Below is a small trained network, with its code and all its weights. Each question gives an input and a target symbol and asks what happens when units are switched off, that is, made to give their printed mean instead of their output.

import numpy as np


def w(rows, s, z=0):
    codes = np.array(rows[::2]) - 128.0
    scale = np.full(codes.shape[1], s)
    scale[-1] = z or s
    return codes * scale


def f(y):
    return y / 2 * (1 + np.tanh(0.7978845608 * (y + 0.044715 * y**3)))


def softmax(a):
    e = np.exp(a - a.max(-1, keepdims=True))
    return e / e.sum(-1, keepdims=True)


def log_softmax(a):
    a = a - a.max(-1, keepdims=True)
    return a - np.log(np.exp(a).sum(-1, keepdims=True))


def net(x, mask):
    ids = ['ΔΠΦαβεθξτ'.index(c) for c in x.split()]
    T = len(ids)
    res = E[ids] + P[:T]
    u = 0
    for l in range(2):
        q, k, v = (res @ M[l].T for M in (Q, K, V))
        z = softmax(np.where(np.tri(T) > 0, q @ k.T / 3**0.5, -1e9)) @ v
        res = res + np.where(mask[u], z, O[l][:, -1]) @ O[l][:, :-1]
        u += 1
        y = f(res @ A[l][:, :-1].T + A[l][:, -1])
        res = res + np.where(mask[u : u + 16], y, B[l][:, -1]) @ B[l][:, :-1]
        u += 16
    return log_softmax(res[-1] @ U[:, :-1].T + U[:, -1])


Q, K, V, O, A, B = {}, {}, {}, {}, {}, {}
E = w([
[135,94,109,102],'Δ',
[71,140,134,98],'Π',
[114,160,154,98],'Φ',
[110,99,136,111],'α',
[104,130,179,119],'β',
[153,203,24,254],'ε',
[144,116,140,108],'θ',
[153,117,89,88],'ξ',
[70,154,201,120],'τ',
],0.014)
P = w([
[169,126,122,65],'0',
[121,3,120,101],'1',
[224,212,154,66],'2',
[68,37,94,107],'3',
[179,219,132,80],'4',
[46,50,82,117],'5',
[157,226,124,95],'6',
[29,57,72,132],'7',
[145,231,115,109],'8',
[15,58,62,148],'9',
[131,227,103,127],'10',
[13,68,63,161],'11',
],0.0063)
Q[0] = w([
[100,127,68,84],'0.h1',
[254,32,246,218],'0.h1',
[68,185,25,98],'0.h1',
],0.0045)
K[0] = w([
[106,127,136,151],'0.h1',
[91,125,180,9],'0.h1',
[169,129,150,181],'0.h1',
],0.011)
V[0] = w([
[128,151,93,254],'0.h1',
[134,194,69,251],'0.h1',
[109,124,136,141],'0.h1',
],0.0093)
O[0] = w([
[116,159,125,253,126],'0.h1',
[107,198,100,254,254],'0.h1',
[135,121,107,141,77],'0.h1',
],0.0098,0.00094)
A[0] = w([
[117,71,128,53,202],'0.n1',
[121,132,102,93,142],'0.n2',
[58,161,137,104,186],'0.n3',
[173,189,128,136,156],'0.n4',
[134,153,149,156,75],'0.n5',
[123,210,175,89,186],'0.n6',
[112,99,180,21,255],'0.n7',
[160,215,113,123,214],'0.n8',
[197,79,28,94,185],'0.n9',
[79,11,93,121,123],'0.n10',
[132,153,139,187,101],'0.n11',
[82,86,78,148,132],'0.n12',
[148,171,157,157,195],'0.n13',
[117,100,75,99,115],'0.n14',
[63,145,127,131,171],'0.n15',
[64,81,139,112,121],'0.n16',
],0.011,0.0098)
B[0] = w([
[118,76,93,81,215],'0.n1',
[144,169,124,95,148],'0.n2',
[167,83,167,153,161],'0.n3',
[111,123,113,166,149],'0.n4',
[59,178,146,67,136],'0.n5',
[184,78,140,159,159],'0.n6',
[144,2,110,74,251],'0.n7',
[139,109,113,174,174],'0.n8',
[133,212,58,97,174],'0.n9',
[36,132,70,113,157],'0.n10',
[109,72,133,111,164],'0.n11',
[146,170,121,174,144],'0.n12',
[99,74,108,169,162],'0.n13',
[110,186,113,103,143],'0.n14',
[136,94,154,162,155],'0.n15',
[65,114,181,151,145],'0.n16',
],0.0097,0.021)
Q[1] = w([
[247,121,70,141],'1.h1',
[60,53,21,138],'1.h1',
[202,1,60,175],'1.h1',
],0.0064)
K[1] = w([
[50,106,130,149],'1.h1',
[137,177,117,254],'1.h1',
[86,159,92,207],'1.h1',
],0.0067)
V[1] = w([
[55,92,177,113],'1.h1',
[2,102,169,160],'1.h1',
[192,92,213,171],'1.h1',
],0.0085)
O[1] = w([
[108,114,140,89,193],'1.h1',
[100,177,169,54,244],'1.h1',
[255,157,96,50,27],'1.h1',
],0.012,0.011)
A[1] = w([
[132,205,148,79,195],'1.n1',
[140,131,90,212,5],'1.n2',
[120,244,158,188,112],'1.n3',
[160,157,72,96,220],'1.n4',
[140,134,27,110,2],'1.n5',
[156,108,88,152,200],'1.n6',
[108,156,154,50,125],'1.n7',
[234,151,116,81,129],'1.n8',
[100,176,227,108,16],'1.n9',
[203,136,94,67,38],'1.n10',
[126,76,140,153,56],'1.n11',
[87,143,81,128,94],'1.n12',
[123,227,49,131,198],'1.n13',
[151,127,115,76,157],'1.n14',
[100,55,94,77,59],'1.n15',
[66,148,189,85,100],'1.n16',
],0.011,0.0042)
B[1] = w([
[140,142,78,175,143],'1.n1',
[66,74,114,112,138],'1.n2',
[190,165,171,129,157],'1.n3',
[153,93,85,116,137],'1.n4',
[129,106,182,129,155],'1.n5',
[125,98,137,178,143],'1.n6',
[101,168,204,208,156],'1.n7',
[18,131,95,50,137],'1.n8',
[172,2,97,163,148],'1.n9',
[125,238,50,233,146],'1.n10',
[123,189,65,147,166],'1.n11',
[170,121,160,123,150],'1.n12',
[169,46,62,69,141],'1.n13',
[146,112,174,90,155],'1.n14',
[159,190,155,148,254],'1.n15',
[100,158,69,64,158],'1.n16',
],0.0095,0.048)
U = w([
[68,116,16,66,2],'Δ',
[131,119,217,63,180],'Π',
[216,129,55,112,204],'Φ',
[70,141,125,74,149],'α',
[214,177,223,162,65],'β',
[120,179,191,194,51],'ε',
[165,1,140,66,235],'θ',
[102,100,58,185,167],'ξ',
[119,251,125,150,3],'τ',
],0.0082,0.0017)

Each question gives the input, a string of symbols that net reads in full, and the target symbol t.
The units are the heads (3 rows each of Q, K, V and O) and the neurons (one row each of A and B). Each row of codes is followed by its name. A weight is (code - 128) times the scale printed after its matrix; where a second scale follows, it is the last column's (O, A, B and U).
mask holds one flag per unit, layer by layer, with each layer's heads first. A switched-off unit (its flag False) gives its mean, the last column of its rows in O or B, instead of its output. The means were averaged over made-up inputs and are rounded, as every weight is.
A unit's drop is (log p(t) with every unit on - log p(t) with that unit switched off) / (log p(t) with every unit on - log p(t) with every unit switched off).
The circuit of an input: a set's keep is (log p(t) with only the set's units on - log p(t) with every unit switched off) / (log p(t) with every unit on - log p(t) with every unit switched off). Starting from the 12 units with the biggest drops (on a tie, the unit counted first), units are removed one at a time, each time the one whose removal leaves the highest keep (on an exact tie, the one counted first), for as long as the keep stays at least 0.8.
units of the circuit, in order: the units of the circuit, biggest drop first
k most important neurons: the k neurons with the biggest drops, biggest first
top k neurons in layer l: the k neurons of layer l with the biggest drops, biggest first
input Δ ε ξ ξ ξ τ, target θ: top 4 neurons in layer 1 -> 1.n15, 1.n9, 1.n10, 1.n11
input Δ τ Φ, target τ: most important neuron -> 1.n10
input τ ξ ξ Δ θ ξ, target θ: units of the circuit, in order -> 0.h1, 0.n7
input θ Φ θ Π ε, target ξ: 4 most important neurons -> 1.n15, 1.n2, 0.n8, 1.n13
input ξ θ ξ β ξ ε τ β Π Φ, target β: units of the circuit, in order -> 0.h1, 0.n1, 1.h1, 0.n10
input Φ ξ τ θ Π, target θ: 4 most important neurons -> 0.n10, 0.n9, 0.n6, 0.n1
input Π β Φ ξ ξ ξ, target ξ: top 2 neurons in layer 0 -> 0.n9, 0.n7
input θ Δ θ, target Δ: 4 most important neurons -> 0.n10, 0.n16, 0.n9, 0.n6
input θ Π Δ, target Π: top 4 neurons in layer 0 -> 0.n10, 0.n16, 0.n7, 0.n12
input θ θ α ξ, target α: 4 most important neurons -> 1.n15, 0.n10, 0.n7, 0.n12
input β ξ β τ ε α Π ξ, target Φ: units of the circuit, in order -> 1.h1, 0.h1, 0.n10, 0.n9
input Π θ α Φ α Π α θ Φ τ ξ θ, target ξ: 3 most important neurons -> 0.n7, 0.n9, 0.n8
input θ ξ α θ ξ, target θ: units of the circuit, in order -> 0.n7, 0.h1
input β β Π θ, target Π: top neuron in layer 1 -> 1.n15
input ξ Φ Δ θ ξ Φ α Φ ξ ξ, target ξ: units of the circuit, in order -> 1.h1, 0.h1, 0.n9, 1.n16
input ξ ξ β ξ, target β: 2 most important neurons -> 1.n15, 0.n7
input τ θ Π, target θ: top 4 neurons in layer 0 -> 0.n10, 0.n9, 0.n6, 0.n3
input Π β Π, target β: 3 most important neurons -> 1.n15, 0.n7, 0.n10
input β θ Φ ξ β θ α ξ β θ Π β, target Π: 3 most important neurons -> 0.n12, 0.n16, 1.n14
input β Π Φ θ ξ ξ Δ β Π, target β: most important neuron -> 0.n7
input ξ θ β α θ Π ξ β, target ξ: 3 most important neurons -> 0.n9, 0.n8, 1.n11
input ξ ξ β τ Π θ Π Φ ξ τ ξ, target τ: top 2 neurons in layer 0 -> 0.n16, 0.n10
input Π Φ θ τ Π, target τ: 3 most important neurons -> 1.n10, 1.n15, 0.n10
input ε τ ξ τ Δ Π, target ε: top 2 neurons in layer 1 -> 1.n3, 1.n9
